Below are the code and all the weights of a small trained network. Each question names an input and a class and asks about switching units off, where a switched-off unit gives its printed mean instead of its output.

import numpy as np


def w(rows, s, z=0):
    codes = np.array(rows[::2]) - 128.0
    scale = np.full(codes.shape[1], s)
    scale[-1] = z or s
    return codes * scale


def norm(h):
    return h / np.sqrt((h * h).mean(-1, keepdims=True) + 1e-5)


def f(y):
    return y / 2 * (1 + np.tanh(0.7978845608 * (y + 0.044715 * y**3)))


def log_softmax(a):
    a = a - a.max(-1, keepdims=True)
    return a - np.log(np.exp(a).sum(-1, keepdims=True))


def net(x, mask):
    res = np.array(x, float).reshape(1, 6) / 4 @ E
    u = 0
    for l in range(2):
        y = f(norm(res) @ A[l][:, :-1].T + A[l][:, -1])
        res = res + np.where(mask[u : u + 14], y, B[l][:, -1]) @ B[l][:, :-1]
        u += 14
    return log_softmax(norm(res)[-1] @ U[:, :-1].T + U[:, -1])


A, B = {}, {}
E = w([
[207,87,102,99,73,68,116,49],'x0',
[144,34,1,163,44,187,91,207],'x1',
[125,126,126,127,129,124,127,126],'x2',
[81,183,88,34,108,92,199,115],'x3',
[126,133,126,128,129,127,125,129],'x4',
[126,129,127,130,128,125,128,126],'x5',
],0.00089)
A[0] = w([
[201,109,51,136,79,155,123,126,53],'L0N1',
[85,97,35,53,101,159,209,188,58],'L0N2',
[38,76,84,134,136,181,122,239,59],'L0N3',
[51,209,142,22,147,61,214,101,29],'L0N4',
[202,117,199,162,170,100,94,58,98],'L0N5',
[199,140,229,176,182,130,90,73,121],'L0N6',
[140,52,130,254,111,174,14,169,68],'L0N7',
[149,131,134,125,124,128,137,135,99],'L0N8',
[57,225,224,141,234,176,170,139,150],'L0N9',
[140,103,73,155,96,131,69,167,2],'L0N10',
[43,81,93,137,131,173,118,234,45],'L0N11',
[61,120,66,84,153,153,213,170,27],'L0N12',
[154,126,134,152,125,166,172,111,119],'L0N13',
[209,129,204,97,145,33,101,19,97],'L0N14',
],0.0025,0.001)
B[0] = w([
[79,71,174,85,89,106,146,104,150],'L0N1',
[55,157,89,163,17,122,112,175,167],'L0N2',
[111,218,146,189,120,175,173,76,177],'L0N3',
[225,90,138,96,176,235,154,109,201],'L0N4',
[120,185,137,170,30,131,98,173,177],'L0N5',
[104,170,89,190,53,99,93,191,194],'L0N6',
[174,138,214,80,217,115,155,112,212],'L0N7',
[142,131,98,125,129,142,98,126,122],'L0N8',
[65,3,52,79,107,84,75,191,250],'L0N9',
[116,92,184,116,121,137,184,110,134],'L0N10',
[116,208,151,178,133,158,170,73,165],'L0N11',
[149,159,117,125,51,157,100,182,140],'L0N12',
[131,161,140,101,141,86,80,152,127],'L0N13',
[122,237,144,210,60,183,153,95,212],'L0N14',
],0.0018,0.0022)
A[1] = w([
[200,10,160,93,151,69,98,67,41],'L1N1',
[95,212,165,231,126,77,45,168,130],'L1N2',
[108,58,101,75,205,176,103,171,83],'L1N3',
[107,135,187,215,167,208,71,226,69],'L1N4',
[98,149,198,160,211,185,220,68,80],'L1N5',
[228,184,140,102,150,175,155,38,35],'L1N6',
[110,120,50,42,68,27,102,155,87],'L1N7',
[166,125,85,208,87,112,141,53,143],'L1N8',
[88,123,64,54,218,124,162,169,136],'L1N9',
[44,17,100,121,114,84,144,215,92],'L1N10',
[100,39,202,179,206,26,32,190,24],'L1N11',
[158,74,113,95,125,163,191,132,145],'L1N12',
[22,141,102,202,196,71,48,209,5],'L1N13',
[177,110,137,73,191,121,3,204,152],'L1N14',
],0.0031,0.0022)
B[1] = w([
[171,159,215,77,42,254,90,233,138],'L1N1',
[146,101,180,159,111,74,78,71,252],'L1N2',
[146,175,230,180,172,52,183,163,162],'L1N3',
[186,118,70,126,190,76,194,103,210],'L1N4',
[155,14,38,153,125,134,91,211,155],'L1N5',
[171,151,17,82,216,121,184,23,125],'L1N6',
[44,10,76,188,199,77,77,85,164],'L1N7',
[97,125,150,71,219,135,125,203,185],'L1N8',
[118,144,231,198,101,99,118,159,191],'L1N9',
[203,171,112,60,158,110,117,54,187],'L1N10',
[35,105,10,113,21,140,73,65,178],'L1N11',
[97,136,129,110,129,69,31,104,170],'L1N12',
[153,46,77,34,55,199,88,86,163],'L1N13',
[19,163,126,49,151,107,199,165,183],'L1N14',
],0.0023,0.0017)
U = w([
[3,3,3,4,3,3,4,28,252],'0',
[252,3,3,253,253,235,252,253,87],'1',
[253,252,252,253,3,3,3,3,41],'2',
[253,13,252,4,3,253,3,252,68],'3',
[3,252,253,4,253,3,253,253,79],'4',
[3,253,3,251,6,253,254,253,83],'5',
[253,253,11,4,252,133,253,3,150],'6',
],0.0041,0.0024)

Each question gives the input, the list of numbers given to net, and the class t.
The units are the neurons (one row each of A and B). Each row of codes is followed by its name. A weight is (code - 128) times the scale printed after its matrix; where a second scale follows, it is the last column's (A, B and U).
mask holds one flag per neuron, layer by layer. A switched-off neuron (its flag False) gives its mean, the last column of its row in B, instead of its output. The means were averaged over made-up inputs and are rounded, as every weight is.
A unit's drop is (log p(t) with every unit on - log p(t) with that unit switched off) / (log p(t) with every unit on - log p(t) with every unit switched off).
The circuit of an input: a set's keep is (log p(t) with only the set's units on - log p(t) with every unit switched off) / (log p(t) with every unit on - log p(t) with every unit switched off). Starting from the 12 units with the biggest drops (on a tie, the unit counted first), units are removed one at a time, each time the one whose removal leaves the highest keep (on an exact tie, the one counted first), for as long as the keep stays at least 0.8.
units of the circuit, in order: the units of the circuit, biggest drop first
most important unit: the unit with the biggest drop
top k neurons: the k neurons with the biggest drops, biggest first
k most important neurons of layer l: the k neurons of layer l with the biggest drops, biggest first
input [2,6,-5,-4,0,0], class 3: 3 most important neurons of layer 0 => L0N14, L0N1, L0N4
input [3,-2,7,7,4,-6], class 6: most important unit => L0N4
input [4,-7,1,2,1,4], class 6: top 2 neurons => L0N4, L1N6
input [5,-2,4,7,-4,-7], class 6: 2 most important neurons of layer 0 => L0N4, L0N9
input [5,-6,-1,7,5,2], class 6: units of the circuit, in order => L0N4, L1N6
input [-8,0,0,-7,-6,8], class 0: units of the circuit, in order => L1N11, L0N4, L0N14
input [7,-1,6,7,-6,-3], class 6: units of the circuit, in order => L0N9, L1N6
input [0,3,-3,-2,2,0], class 1: 2 most important neurons of layer 1 => L1N5, L1N6
input [0,4,8,4,-7,-3], class 5: 4 most important neurons of layer 0 => L0N9, L0N3, L0N11, L0N2
input [-3,1,-5,-1,-3,-7], class 1: top 2 neurons => L1N5, L0N3
input [0,-4,5,-6,6,3], class 0: 2 most important neurons of layer 0 => L0N9, L0N3
input [7,-7,-3,4,0,7], class 6: units of the circuit, in order => L1N6, L0N4
input [-1,7,6,4,-7,-5], class 5: top 2 neurons => L0N9, L0N3
input [3,3,-2,-4,-1,5], class 3: top neuron => L1N1
input [-3,2,8,8,-2,2], class 5: 2 most important neurons of layer 0 => L0N2, L0N4
input [0,-8,6,-1,5,6], class 0: 3 most important neurons of layer 0 => L0N9, L0N3, L0N11
input [7,0,5,-1,4,8], class 2: top 4 neurons => L0N14, L0N9, L0N4, L1N14
input [0,0,8,1,7,4], class 4: top 4 neurons => L0N14, L0N3, L0N11, L1N3
input [5,1,-5,-3,5,8], class 3: 3 most important neurons of layer 0 => L0N3, L0N2, L0N11
input [-2,-4,-5,0,-6,1], class 0: units of the circuit, in order => L0N9
input [-1,-7,5,0,-8,-2], class 0: top 2 neurons => L0N9, L0N6
input [4,-3,1,8,0,7], class 6: top 2 neurons => L0N4, L1N6
input [4,-1,-3,2,3,4], class 6: top 2 neurons => L1N6, L0N9
